Below are the code and all the weights of a small trained network. Each question names an input and a class and asks about switching units off, where a switched-off unit gives its printed mean instead of its output.

import numpy as np


def w(rows, s, z=0):
    codes = np.array(rows[::2]) - 128.0
    scale = np.full(codes.shape[1], s)
    scale[-1] = z or s
    return codes * scale


def f(y):
    return np.maximum(y, 0)


def log_softmax(a):
    a = a - a.max(-1, keepdims=True)
    return a - np.log(np.exp(a).sum(-1, keepdims=True))


def net(x, mask):
    res = np.array(x, float).reshape(1, 6) / 4 @ E
    y = f(res @ A[0][:, :-1].T + A[0][:, -1])
    res = res + np.where(mask, y, B[0][:, -1]) @ B[0][:, :-1]
    return log_softmax(res[-1] @ U[:, :-1].T + U[:, -1])


A, B = {}, {}
E = w([
[181,81,170,225,95,139,56,107,231,71,68,99],'x0',
[29,142,124,187,225,180,79,108,162,232,131,135],'x1',
[76,249,206,54,158,144,135,106,138,65,65,148],'x2',
[13,94,101,153,80,78,227,113,201,89,114,61],'x3',
[97,51,255,137,68,190,179,179,125,164,144,191],'x4',
[116,145,68,35,29,208,96,219,199,169,100,74],'x5',
],0.0089)
A[0] = w([
[216,143,140,99,163,159,59,128,98,135,178,152,71],'neuron 0',
[125,149,115,151,163,71,92,92,94,95,155,88,87],'neuron 1',
[170,116,129,189,137,73,218,65,95,171,106,163,78],'neuron 2',
[48,110,96,151,105,79,209,76,132,100,130,68,63],'neuron 3',
[48,100,129,156,95,80,247,129,168,122,133,73,74],'neuron 4',
[120,112,151,178,161,70,132,61,90,99,145,141,41],'neuron 5',
[21,170,141,198,233,148,82,120,184,254,130,139,100],'neuron 6',
[83,122,117,128,115,54,172,118,163,129,108,69,96],'neuron 7',
[188,95,179,200,98,124,44,114,221,80,45,112,74],'neuron 8',
[118,140,88,71,38,216,87,191,154,162,109,74,66],'neuron 9',
[86,217,205,82,152,151,117,101,155,33,40,144,202],'neuron 10',
[151,120,171,160,176,99,147,84,105,80,205,104,22],'neuron 11',
[161,109,169,119,150,102,108,89,107,144,159,137,43],'neuron 12',
[98,81,241,149,81,205,180,190,118,144,141,198,77],'neuron 13',
[161,162,19,111,182,73,111,87,119,103,71,66,39],'neuron 14',
[196,65,63,207,107,138,124,164,102,124,200,107,93],'neuron 15',
[154,97,165,186,92,127,43,70,204,79,83,80,109],'neuron 16',
[71,140,84,56,131,58,182,167,56,186,168,148,80],'neuron 17',
[94,180,156,64,139,124,144,117,113,117,142,147,106],'neuron 18',
[136,195,39,157,171,111,54,92,117,117,138,59,96],'neuron 19',
[215,113,140,99,99,75,174,174,104,56,160,115,88],'neuron 20',
[81,135,81,54,135,103,177,131,18,177,196,123,96],'neuron 21',
[199,148,142,84,74,38,147,137,108,84,117,121,86],'neuron 22',
[187,123,135,98,67,105,183,136,115,51,128,164,67],'neuron 23',
[141,155,50,98,129,132,101,152,161,116,99,110,78],'neuron 24',
[107,120,165,159,169,105,162,70,104,74,147,163,74],'neuron 25',
[143,62,42,185,67,105,117,155,92,141,196,119,112],'neuron 26',
[169,140,142,105,133,131,87,131,98,153,148,176,60],'neuron 27',
[105,103,144,124,106,75,105,71,125,120,158,181,3],'neuron 28',
[142,62,61,177,145,120,132,137,149,187,245,129,174],'neuron 29',
[217,143,145,111,134,171,73,135,53,145,121,139,64],'neuron 30',
[127,122,193,188,170,66,140,92,86,109,165,117,66],'neuron 31',
[203,140,140,112,173,182,54,170,91,143,144,165,84],'neuron 32',
[108,61,250,135,111,181,161,163,109,168,129,138,78],'neuron 33',
[108,116,95,85,105,155,147,145,182,132,129,107,60],'neuron 34',
],0.0087,0.0035)
B[0] = w([
[85,202,181,180,119,125,135,131,141,73,140,90,187],'neuron 0',
[179,107,108,95,114,94,144,160,108,172,140,126,177],'neuron 1',
[172,141,128,77,85,129,82,146,140,174,113,112,185],'neuron 2',
[134,214,191,186,111,151,136,158,143,41,121,100,214],'neuron 3',
[152,191,172,194,102,134,125,127,144,53,115,106,234],'neuron 4',
[157,156,149,86,92,139,110,195,148,167,150,98,187],'neuron 5',
[131,111,70,128,141,170,147,87,255,145,180,200,242],'neuron 6',
[118,173,155,173,108,149,134,143,139,85,126,136,191],'neuron 7',
[90,48,199,100,194,181,156,118,87,130,163,78,229],'neuron 8',
[193,164,125,51,56,129,104,188,166,205,109,81,235],'neuron 9',
[50,140,75,107,142,92,60,53,73,121,24,164,239],'neuron 10',
[163,135,99,73,84,121,121,163,145,148,159,78,174],'neuron 11',
[134,166,164,96,88,118,133,123,153,132,133,100,152],'neuron 12',
[160,110,53,181,109,50,161,165,31,157,136,156,248],'neuron 13',
[161,116,88,179,117,80,192,144,43,182,166,123,209],'neuron 14',
[83,156,106,96,154,110,102,81,96,113,51,150,204],'neuron 15',
[100,57,151,126,159,191,121,102,67,125,164,83,219],'neuron 16',
[97,61,175,120,182,184,111,131,88,115,149,87,222],'neuron 17',
[91,119,120,104,171,121,123,107,115,125,83,121,179],'neuron 18',
[172,99,77,179,127,67,223,158,83,123,143,151,209],'neuron 19',
[88,111,94,106,141,139,160,97,215,126,169,200,204],'neuron 20',
[72,33,197,115,171,209,135,89,84,108,179,91,229],'neuron 21',
[129,85,89,149,155,139,177,87,217,134,153,214,197],'neuron 22',
[115,102,76,120,155,136,166,91,216,141,174,158,201],'neuron 23',
[192,101,78,118,92,103,113,206,101,186,161,110,175],'neuron 24',
[205,162,156,40,60,107,70,159,149,173,120,97,189],'neuron 25',
[70,168,110,121,148,123,59,61,111,135,61,144,208],'neuron 26',
[120,174,188,159,114,124,167,134,149,93,106,105,163],'neuron 27',
[132,128,136,115,100,116,118,146,137,161,116,126,146],'neuron 28',
[87,162,106,91,132,114,77,70,125,85,52,161,217],'neuron 29',
[103,200,173,179,100,128,119,141,145,69,141,104,187],'neuron 30',
[174,99,127,72,99,108,92,177,153,197,116,88,191],'neuron 31',
[143,182,193,178,96,134,149,117,176,94,134,93,192],'neuron 32',
[138,117,38,185,114,60,160,156,75,149,173,132,224],'neuron 33',
[163,175,158,93,94,115,108,168,135,151,132,93,177],'neuron 34',
],0.0078,0.014)
U = w([
[159,136,131,54,81,124,112,185,146,178,135,75,102],'0',
[144,103,74,209,115,66,195,147,40,146,158,133,123],'1',
[123,198,187,216,107,139,155,125,146,60,138,93,111],'2',
[107,34,178,116,168,198,143,102,70,120,160,77,119],'3',
[120,97,82,137,142,154,171,84,243,135,169,201,136],'4',
[95,149,98,98,139,100,80,55,78,110,45,151,132],'5',
[153,124,109,122,129,127,101,127,96,101,129,141,254],'6',
],0.011,0.0047)

Each question gives the input, the list of numbers given to net, and the class t.
The units are the neurons (one row each of A and B). Each row of codes is followed by its name. A weight is (code - 128) times the scale printed after its matrix; where a second scale follows, it is the last column's (A, B and U).
mask holds one flag per neuron, in row order. A switched-off neuron (its flag False) gives its mean, the last column of its row in B, instead of its output. The means were averaged over made-up inputs and are rounded, as every weight is.
A unit's drop is (log p(t) with every unit on - log p(t) with that unit switched off) / (log p(t) with every unit on - log p(t) with every unit switched off).
The circuit of an input: a set's keep is (log p(t) with only the set's units on - log p(t) with every unit switched off) / (log p(t) with every unit on - log p(t) with every unit switched off). Starting from the 12 units with the biggest drops (on a tie, the unit counted first), units are removed one at a time, each time the one whose removal leaves the highest keep (on an exact tie, the one counted first), for as long as the keep stays at least 0.8.
circuit, biggest first: the units of the circuit, biggest drop first
most important unit: the unit with the biggest drop
top k neurons: the k neurons with the biggest drops, biggest first
drop when u is switched off: that unit's drop, to one decimal
input [-6,-7,4,2,-3,6], class 4: top neuron	[neuron 22]
input [6,1,6,-2,7,3], class 1: top 3 neurons	[neuron 13; neuron 33; neuron 21]
input [-7,6,-3,0,6,-7], class 0: circuit, biggest first	[neuron 25; neuron 31]
input [-3,-1,-6,4,4,-5], class 5: circuit, biggest first	[neuron 29; neuron 26]
input [-7,8,1,-1,-5,-6], class 4: top 2 neurons	[neuron 6; neuron 8]
input [-7,3,-8,-6,1,2], class 5: top 3 neurons	[neuron 29; neuron 26; neuron 15]
input [-2,2,5,6,2,-6], class 0: top 2 neurons	[neuron 25; neuron 31]
input [7,3,-8,-3,-8,4], class 1: top 4 neurons	[neuron 19; neuron 14; neuron 24; neuron 10]
input [-1,7,0,-4,-8,2], class 1: top 2 neurons	[neuron 19; neuron 14]
input [-8,-7,1,-6,-3,-2], class 3: top 2 neurons	[neuron 21; neuron 17]
input [-3,-7,6,-6,1,5], class 4: top 3 neurons	[neuron 22; neuron 23; neuron 20]
input [0,-3,-6,-6,-3,-6], class 0: circuit, biggest first	[neuron 31; neuron 2]
input [-5,1,3,-4,-6,0], class 1: top 3 neurons	[neuron 19; neuron 14; neuron 8]
input [-7,2,8,-6,5,5], class 5: circuit, biggest first	[neuron 10]
input [-3,-5,7,-1,8,-8], class 0: top 2 neurons	[neuron 25; neuron 31]
input [-2,-6,5,0,3,-7], class 0: top 3 neurons	[neuron 25; neuron 6; neuron 31]
input [3,6,6,-6,0,5], class 2: top 3 neurons	[neuron 32; neuron 0; neuron 30]
input [8,1,1,-7,-3,3], class 3: top 4 neurons	[neuron 8; neuron 16; neuron 4; neuron 3]
input [-5,-3,-2,8,6,4], class 2: top 2 neurons	[neuron 4; neuron 3]
input [-5,-1,1,-5,8,3], class 1: most important unit	neuron 13
input [-1,8,-8,-2,5,-3], class 4: drop when neuron 10 is switched off	0.8
input [5,2,4,-8,-3,-6], class 2: drop when neuron 0 is switched off	0.5
input [4,7,-4,-1,-3,3], class 4: drop when neuron 6 is switched off	3.0
input [-1,4,-5,4,0,-4], class 5: drop when neuron 6 is switched off	0.0
